Here is a tiny trained network, its code and every weight. The questions are about switching its units off for an input and a target symbol, where a switched-off unit gives its printed mean instead of its output.

import numpy as np


def w(rows, s, z=0):
    codes = np.array(rows[::2]) - 128.0
    scale = np.full(codes.shape[1], s)
    scale[-1] = z or s
    return codes * scale


def softmax(a):
    e = np.exp(a - a.max(-1, keepdims=True))
    return e / e.sum(-1, keepdims=True)


def log_softmax(a):
    a = a - a.max(-1, keepdims=True)
    return a - np.log(np.exp(a).sum(-1, keepdims=True))


def net(x, mask):
    ids = ['εζηθμξπσψ'.index(c) for c in x.split()]
    T = len(ids)
    res = E[ids] + P[:T]
    u = 0
    for l in range(3):
        r = res
        for j in range(3):
            rows = slice(3 * j, 3 * j + 3)
            q, k, v = (r @ M[l][rows].T for M in (Q, K, V))
            z = softmax(np.where(np.tri(T) > 0, q @ k.T / 3**0.5, -1e9)) @ v
            o = O[l][rows]
            res = res + np.where(mask[u + j], z, o[:, -1]) @ o[:, :-1]
        u += 3
    return log_softmax(res[-1] @ U[:, :-1].T + U[:, -1])


Q, K, V, O = {}, {}, {}, {}
E = w([
[177,202,211,13,136,171,93,217,74,153],'ε',
[119,153,184,96,84,149,214,26,175,198],'ζ',
[60,113,53,194,99,28,150,172,132,100],'η',
[88,108,194,197,110,168,242,205,33,142],'θ',
[126,19,68,57,170,34,211,79,94,120],'μ',
[18,115,193,62,186,85,11,186,57,84],'ξ',
[200,177,24,83,82,78,214,187,122,88],'π',
[81,243,61,129,147,214,55,226,155,143],'σ',
[117,66,21,151,136,191,57,107,126,194],'ψ',
],0.011)
P = w([
[109,27,145,80,59,164,160,169,254,76],'0',
[213,180,148,218,207,2,96,121,152,141],'1',
[96,113,112,78,52,95,117,175,111,216],'2',
[176,190,104,198,226,113,120,99,85,99],'3',
[48,148,48,25,46,133,143,124,19,219],'4',
[152,208,57,179,230,208,129,82,19,47],'5',
],0.0087)
Q[0] = w([
[179,197,96,137,73,136,144,215,165,143],'0.h0',
[99,212,118,56,82,156,141,126,51,183],'0.h0',
[90,120,141,178,70,131,87,80,123,146],'0.h0',
[186,110,119,147,112,169,102,88,127,177],'0.h1',
[255,148,154,139,109,171,157,101,124,120],'0.h1',
[170,140,154,196,162,156,130,67,193,61],'0.h1',
[72,95,230,91,83,90,218,178,128,48],'0.h2',
[141,10,107,121,179,82,201,66,54,131],'0.h2',
[135,218,184,186,149,166,207,207,105,107],'0.h2',
],0.009)
K[0] = w([
[51,97,150,89,2,160,159,173,171,200],'0.h0',
[34,120,76,133,103,112,125,140,63,161],'0.h0',
[185,173,126,172,105,159,114,176,92,141],'0.h0',
[114,168,177,142,144,67,130,139,120,96],'0.h1',
[158,165,146,203,227,96,79,66,129,107],'0.h1',
[214,91,168,191,178,157,121,121,163,71],'0.h1',
[61,169,206,101,116,95,238,144,26,77],'0.h2',
[141,20,122,141,122,39,188,46,106,111],'0.h2',
[146,175,209,193,118,157,221,249,160,136],'0.h2',
],0.0085)
V[0] = w([
[98,154,69,164,107,148,113,175,61,146],'0.h0',
[163,164,88,128,206,101,134,82,3,115],'0.h0',
[100,16,107,76,83,161,130,199,161,84],'0.h0',
[101,17,158,82,62,208,118,191,239,53],'0.h1',
[108,163,78,184,196,136,96,120,78,148],'0.h1',
[160,84,148,148,121,116,137,190,247,42],'0.h1',
[111,161,51,94,180,169,141,76,10,89],'0.h2',
[240,107,140,67,73,57,116,137,172,184],'0.h2',
[172,222,130,200,167,148,151,162,134,45],'0.h2',
],0.0056)
O[0] = w([
[78,101,77,142,116,142,131,184,67,76,182],'0.h0',
[119,44,101,114,189,116,103,74,37,118,77],'0.h0',
[167,158,127,132,138,123,149,232,188,140,255],'0.h0',
[2,134,114,119,211,81,153,157,162,158,199],'0.h1',
[177,90,125,146,109,173,92,113,101,73,85],'0.h1',
[77,152,108,170,177,32,155,181,196,125,112],'0.h1',
[147,96,86,153,124,68,113,184,106,241,140],'0.h2',
[50,107,127,119,131,141,123,73,182,83,127],'0.h2',
[153,136,152,73,179,114,146,84,94,177,53],'0.h2',
],0.0067,0.0035)
Q[1] = w([
[84,97,151,108,68,148,138,107,147,125],'1.h0',
[128,116,113,117,76,110,126,132,153,198],'1.h0',
[125,127,161,90,104,94,140,157,128,119],'1.h0',
[140,141,166,79,144,156,118,158,117,185],'1.h1',
[94,107,134,174,138,134,95,197,94,128],'1.h1',
[135,142,159,101,146,65,76,167,82,68],'1.h1',
[128,176,142,41,178,161,11,127,154,139],'1.h2',
[67,61,167,129,145,134,102,83,110,153],'1.h2',
[84,114,54,146,134,123,85,134,153,133],'1.h2',
],0.012)
K[1] = w([
[70,164,164,145,127,139,146,113,207,54],'1.h0',
[43,80,124,157,164,132,114,96,137,108],'1.h0',
[127,147,132,137,197,140,109,84,134,52],'1.h0',
[157,189,186,97,145,171,115,111,78,114],'1.h1',
[91,119,143,207,167,147,105,182,66,143],'1.h1',
[88,136,141,43,163,61,110,233,74,83],'1.h1',
[133,169,134,30,182,174,19,137,161,125],'1.h2',
[77,44,209,181,129,163,70,82,139,125],'1.h2',
[86,115,2,191,144,134,68,136,143,134],'1.h2',
],0.0087)
V[1] = w([
[115,156,126,107,138,202,64,155,155,166],'1.h0',
[111,95,234,198,131,160,179,159,76,170],'1.h0',
[207,178,207,81,89,88,99,143,127,88],'1.h0',
[170,119,145,84,117,94,127,94,115,130],'1.h1',
[72,128,204,40,89,141,155,145,117,254],'1.h1',
[172,138,112,110,132,58,159,139,173,148],'1.h1',
[118,128,172,102,120,109,96,115,178,177],'1.h2',
[152,114,156,208,157,117,100,71,160,107],'1.h2',
[136,168,201,86,138,79,167,133,186,154],'1.h2',
],0.0066)
O[1] = w([
[147,145,130,70,127,161,42,140,130,201,183],'1.h0',
[95,90,238,165,131,148,189,182,88,204,105],'1.h0',
[159,138,187,82,161,164,118,196,205,66,26],'1.h0',
[63,142,120,91,131,162,132,136,170,197,6],'1.h1',
[157,100,6,189,101,41,133,194,218,147,249],'1.h1',
[167,69,109,165,105,255,141,148,119,176,211],'1.h1',
[75,96,106,132,156,149,127,114,57,133,138],'1.h2',
[126,127,169,89,174,216,168,151,123,83,3],'1.h2',
[103,54,53,164,153,216,44,64,81,110,197],'1.h2',
],0.0057,0.0046)
Q[2] = w([
[160,143,111,181,176,200,91,79,81,117],'2.h0',
[108,135,74,116,87,155,94,169,104,215],'2.h0',
[161,101,110,170,70,82,210,104,208,179],'2.h0',
[30,109,162,39,71,207,173,125,147,76],'2.h1',
[156,100,140,123,38,112,117,120,142,155],'2.h1',
[161,65,161,172,95,140,55,114,125,82],'2.h1',
[144,254,128,210,66,148,105,158,181,160],'2.h2',
[141,54,76,154,81,68,182,127,213,186],'2.h2',
[192,138,120,81,143,205,194,101,95,92],'2.h2',
],0.0083)
K[2] = w([
[150,158,160,108,123,173,100,53,143,190],'2.h0',
[152,147,82,105,119,113,120,148,56,148],'2.h0',
[125,84,52,204,76,58,121,158,190,181],'2.h0',
[97,125,204,107,85,203,171,77,225,40],'2.h1',
[122,70,94,127,111,144,138,124,181,164],'2.h1',
[107,103,102,195,203,168,71,136,156,113],'2.h1',
[144,254,131,141,74,129,133,184,177,182],'2.h2',
[157,91,127,119,67,51,168,93,201,143],'2.h2',
[190,107,90,157,141,216,156,101,83,80],'2.h2',
],0.0088)
V[2] = w([
[109,164,114,105,90,171,111,202,156,69],'2.h0',
[162,97,132,205,208,46,81,167,137,89],'2.h0',
[27,41,61,107,128,131,89,99,107,144],'2.h0',
[158,185,170,118,135,229,122,67,119,148],'2.h1',
[198,66,64,189,99,159,143,92,84,117],'2.h1',
[198,154,107,172,174,190,123,255,165,84],'2.h1',
[133,134,105,73,61,170,105,82,75,152],'2.h2',
[178,188,124,201,187,54,121,101,77,161],'2.h2',
[118,167,152,160,167,86,122,110,194,86],'2.h2',
],0.0068)
O[2] = w([
[156,20,169,153,179,89,129,148,152,150,154],'2.h0',
[153,135,29,128,129,144,179,255,98,144,162],'2.h0',
[203,168,185,207,104,88,182,110,52,61,210],'2.h0',
[195,122,23,155,108,91,122,178,90,174,10],'2.h1',
[155,50,203,158,83,85,9,154,189,131,161],'2.h1',
[143,206,156,171,75,70,139,24,186,228,164],'2.h1',
[67,140,145,173,189,69,209,214,173,110,102],'2.h2',
[207,119,116,75,205,128,152,19,198,144,133],'2.h2',
[213,118,146,58,123,175,133,125,60,131,116],'2.h2',
],0.0057,0.013)
U = w([
[25,163,109,196,137,45,169,196,227,79,255],'ε',
[151,138,205,164,144,152,157,135,86,160,59],'ζ',
[164,87,57,105,25,197,42,114,3,160,151],'η',
[95,169,75,101,170,186,196,119,97,107,135],'θ',
[150,55,126,142,184,104,109,96,151,112,46],'μ',
[138,163,55,127,166,116,160,85,157,183,46],'ξ',
[142,80,174,57,143,179,99,171,179,135,152],'π',
[209,178,109,108,93,140,153,125,159,53,45],'σ',
[99,179,190,99,99,140,99,4,130,118,102],'ψ',
],0.0053,0.005)

Each question gives the input, a string of symbols that net reads in full, and the target symbol t.
The units are the heads (3 rows each of Q, K, V and O). Each row of codes is followed by its name. A weight is (code - 128) times the scale printed after its matrix; where a second scale follows, it is the last column's (O and U).
mask holds one flag per head, layer by layer. A switched-off head (its flag False) gives its mean, the last column of its rows in O, instead of its output. The means were averaged over made-up inputs and are rounded, as every weight is.
A unit's drop is (log p(t) with every unit on - log p(t) with that unit switched off) / (log p(t) with every unit on - log p(t) with every unit switched off).
The circuit of an input: a set's keep is (log p(t) with only the set's units on - log p(t) with every unit switched off) / (log p(t) with every unit on - log p(t) with every unit switched off). Starting from all 9 units, units are removed one at a time, each time the one whose removal leaves the highest keep (on an exact tie, the one counted first), for as long as the keep stays at least 0.8.
units of the circuit, in order: the units of the circuit, biggest drop first
most important unit: the unit with the biggest drop
heads that matter: for each layer, one digit per head in row order, 1 if its drop is at least 0.15 and else 0, layers parted by /
input θ η ψ π ψ σ, target ξ: units of the circuit, in order	0.h2, 2.h2, 2.h1
input ξ η ψ θ, target ζ: units of the circuit, in order	1.h0, 0.h2
input ψ θ ξ ξ ζ μ, target μ: most important unit	0.h2
input ψ μ σ ψ ψ, target ψ: units of the circuit, in order	1.h1, 0.h1, 2.h0
input ψ ψ ψ π, target σ: units of the circuit, in order	0.h1, 1.h2, 2.h0
input θ σ θ θ ζ ζ, target ψ: heads that matter	110 / 000 / 100
input μ ε ψ π, target σ: units of the circuit, in order	0.h1, 2.h0, 1.h2
input π ψ ε π, target η: heads that matter	110 / 011 / 010
input η σ ψ θ π, target ε: units of the circuit, in order	2.h2, 1.h2
input ξ ε ξ, target η: heads that matter	010 / 000 / 001
input μ ε μ, target η: units of the circuit, in order	0.h1, 2.h2
input ψ ζ ξ η η, target η: heads that matter	010 / 000 / 000
input π ψ η ψ θ, target ε: units of the circuit, in order	1.h2, 1.h1, 0.h2, 2.h2
input ξ π ε, target ε: heads that matter	000 / 010 / 001
input ζ ψ ξ ψ, target θ: units of the circuit, in order	1.h1, 1.h2, 2.h1
input π σ η π μ, target ε: heads that matter	101 / 000 / 001
input ζ ψ ε, target ε: heads that matter	000 / 011 / 001
input ζ μ ζ ψ θ ε, target π: units of the circuit, in order	0.h1, 2.h0, 1.h0
input θ π η ε, target π: most important unit	2.h0
input μ η ψ, target ε: heads that matter	101 / 011 / 000
input σ ζ ψ, target ε: units of the circuit, in order	1.h2, 2.h2
input θ ξ ζ μ σ, target ε: units of the circuit, in order	2.h2
input ε ψ η ξ ε η, target θ: heads that matter	101 / 110 / 110
input ζ ε ζ η σ, target ε: units of the circuit, in order	1.h2, 2.h2
input η π ζ π ξ, target ε: heads that matter	000 / 010 / 001
input σ σ ξ σ, target θ: heads that matter	000 / 011 / 010
